Here is a tiny trained network, its code and every weight. The questions are about switching its units off for an input and a class, where a switched-off unit gives its printed mean instead of its output.

import numpy as np


def w(rows, s, z=0):
    codes = np.array(rows[::2]) - 128.0
    scale = np.full(codes.shape[1], s)
    scale[-1] = z or s
    return codes * scale


def f(y):
    return np.maximum(y, 0)


def log_softmax(a):
    a = a - a.max(-1, keepdims=True)
    return a - np.log(np.exp(a).sum(-1, keepdims=True))


def net(x, mask):
    res = np.array(x, float).reshape(1, 4) / 4 @ E
    y = f(res @ A[0][:, :-1].T + A[0][:, -1])
    res = res + np.where(mask, y, B[0][:, -1]) @ B[0][:, :-1]
    return log_softmax(res[-1] @ U[:, :-1].T + U[:, -1])


A, B = {}, {}
E = w([
[231,172,117,37,181,45],'x0',
[93,218,2,123,71,98],'x1',
[19,207,207,70,188,114],'x2',
[85,58,158,52,22,26],'x3',
],0.0079)
A[0] = w([
[57,173,187,81,160,148,1],'n0',
[201,175,141,59,164,107,89],'n1',
[36,212,173,93,173,124,87],'n2',
[61,200,186,48,181,88,111],'n3',
[215,93,58,188,80,174,126],'n4',
[159,67,194,132,177,124,69],'n5',
[192,114,174,67,150,140,94],'n6',
[135,150,132,219,183,211,131],'n7',
[178,67,117,148,49,99,121],'n8',
[165,177,103,191,157,206,59],'n9',
[198,75,226,161,151,132,71],'n10',
[206,65,86,160,94,159,94],'n11',
[254,178,124,49,169,43,77],'n12',
[160,169,119,188,179,229,78],'n13',
[121,179,97,150,87,101,13],'n14',
[98,196,46,133,85,102,68],'n15',
[112,207,20,117,87,89,123],'n16',
[94,41,135,75,11,51,94],'n17',
[140,71,206,151,144,168,67],'n18',
[51,103,143,221,103,164,25],'n19',
[73,23,166,70,57,35,160],'n20',
[50,99,140,224,121,219,83],'n21',
[141,212,78,194,115,119,112],'n22',
[197,64,73,162,116,110,111],'n23',
[167,67,208,149,164,136,28],'n24',
[44,86,162,152,31,161,96],'n25',
[188,164,135,153,201,191,81],'n26',
[236,82,89,164,124,105,65],'n27',
[171,171,93,123,192,162,116],'n28',
],0.0084,0.0034)
B[0] = w([
[86,127,212,218,163,221,186],'n0',
[216,124,91,206,53,83,195],'n1',
[67,127,232,232,175,198,226],'n2',
[112,139,209,221,150,184,239],'n3',
[113,151,218,183,166,217,204],'n4',
[79,34,36,85,95,197,173],'n5',
[145,33,67,154,46,123,170],'n6',
[199,173,166,49,135,114,208],'n7',
[91,183,231,167,176,178,196],'n8',
[169,174,135,19,113,137,188],'n9',
[76,35,59,77,108,211,185],'n10',
[74,177,211,209,185,188,189],'n11',
[232,104,73,253,13,48,238],'n12',
[186,185,183,24,133,122,202],'n13',
[116,25,60,67,79,212,158],'n14',
[74,36,77,88,91,234,205],'n15',
[69,21,66,106,97,226,234],'n16',
[181,178,195,2,143,130,248],'n17',
[90,29,49,84,90,184,173],'n18',
[202,85,87,234,22,88,184],'n19',
[201,198,182,33,138,130,254],'n20',
[248,127,78,210,31,34,209],'n21',
[100,64,108,39,92,154,183],'n22',
[93,171,206,213,166,189,187],'n23',
[69,22,49,73,117,211,172],'n24',
[228,151,104,173,19,44,203],'n25',
[190,178,151,48,108,121,192],'n26',
[96,169,211,226,159,184,185],'n27',
[196,165,145,67,123,109,183],'n28',
],0.0067,0.0099)
U = w([
[69,163,230,232,175,198,48],'0',
[203,115,86,220,50,60,103],'1',
[57,29,63,59,111,215,71],'2',
[164,197,185,19,140,120,45],'3',
[121,137,143,136,143,136,218],'4',
[21,178,28,149,239,36,1],'5',
[35,174,30,151,221,1,1],'6',
],0.0095,0.0074)

Each question gives the input, the list of numbers given to net, and the class t.
The units are the neurons (one row each of A and B). Each row of codes is followed by its name. A weight is (code - 128) times the scale printed after its matrix; where a second scale follows, it is the last column's (A, B and U).
mask holds one flag per neuron, in row order. A switched-off neuron (its flag False) gives its mean, the last column of its row in B, instead of its output. The means were averaged over made-up inputs and are rounded, as every weight is.
A unit's drop is (log p(t) with every unit on - log p(t) with that unit switched off) / (log p(t) with every unit on - log p(t) with every unit switched off).
The circuit of an input: a set's keep is (log p(t) with only the set's units on - log p(t) with every unit switched off) / (log p(t) with every unit on - log p(t) with every unit switched off). Starting from the 12 units with the biggest drops (on a tie, the unit counted first), units are removed one at a time, each time the one whose removal leaves the highest keep (on an exact tie, the one counted first), for as long as the keep stays at least 0.8.
circuit, biggest first: the units of the circuit, biggest drop first
most important unit: the unit with the biggest drop
top k neurons: the k neurons with the biggest drops, biggest first
drop when u is switched off: that unit's drop, to one decimal
input [4,-8,-3,-7], class 2: circuit, biggest first -> (n10)
input [-8,-3,7,-3], class 1: top 2 neurons -> (n21 n19)
input [-5,1,-1,-5], class 1: top 3 neurons -> (n21 n19 n17)
input [0,-7,-6,3], class 2: top 3 neurons -> (n10 n24 n5)
input [-4,1,5,6], class 3: top 2 neurons -> (n20 n17)
input [4,8,-6,0], class 2: top 2 neurons -> (n16 n15)
input [-7,-8,5,2], class 2: top 4 neurons -> (n18 n24 n12 n10)
input [4,5,5,-3], class 0: top 2 neurons -> (n2 n3)
input [4,2,-1,6], class 3: top 3 neurons -> (n17 n20 n21)
input [-7,8,5,0], class 2: top 2 neurons -> (n15 n12)
input [0,5,-3,7], class 3: top 2 neurons -> (n17 n20)
input [-7,5,-2,-6], class 1: top 4 neurons -> (n21 n19 n17 n20)
input [-3,3,-7,-7], class 0: top 4 neurons -> (n4 n11 n27 n23)
input [2,7,-8,-5], class 0: top 2 neurons -> (n4 n27)
input [-1,-6,-4,7], class 3: top 3 neurons -> (n20 n17 n16)
input [8,-3,4,5], class 1: top neuron -> (n12)
input [8,-6,0,3], class 1: drop when n12 is switched off -> 0.8
input [0,-7,-2,6], class 2: drop when n18 is switched off -> 0.1
input [-3,-4,1,1], class 2: drop when n24 is switched off -> 0.2
input [2,1,5,5], class 0: most important unit -> n3
input [-8,-3,-3,-7], class 1: drop when n21 is switched off -> 1.0
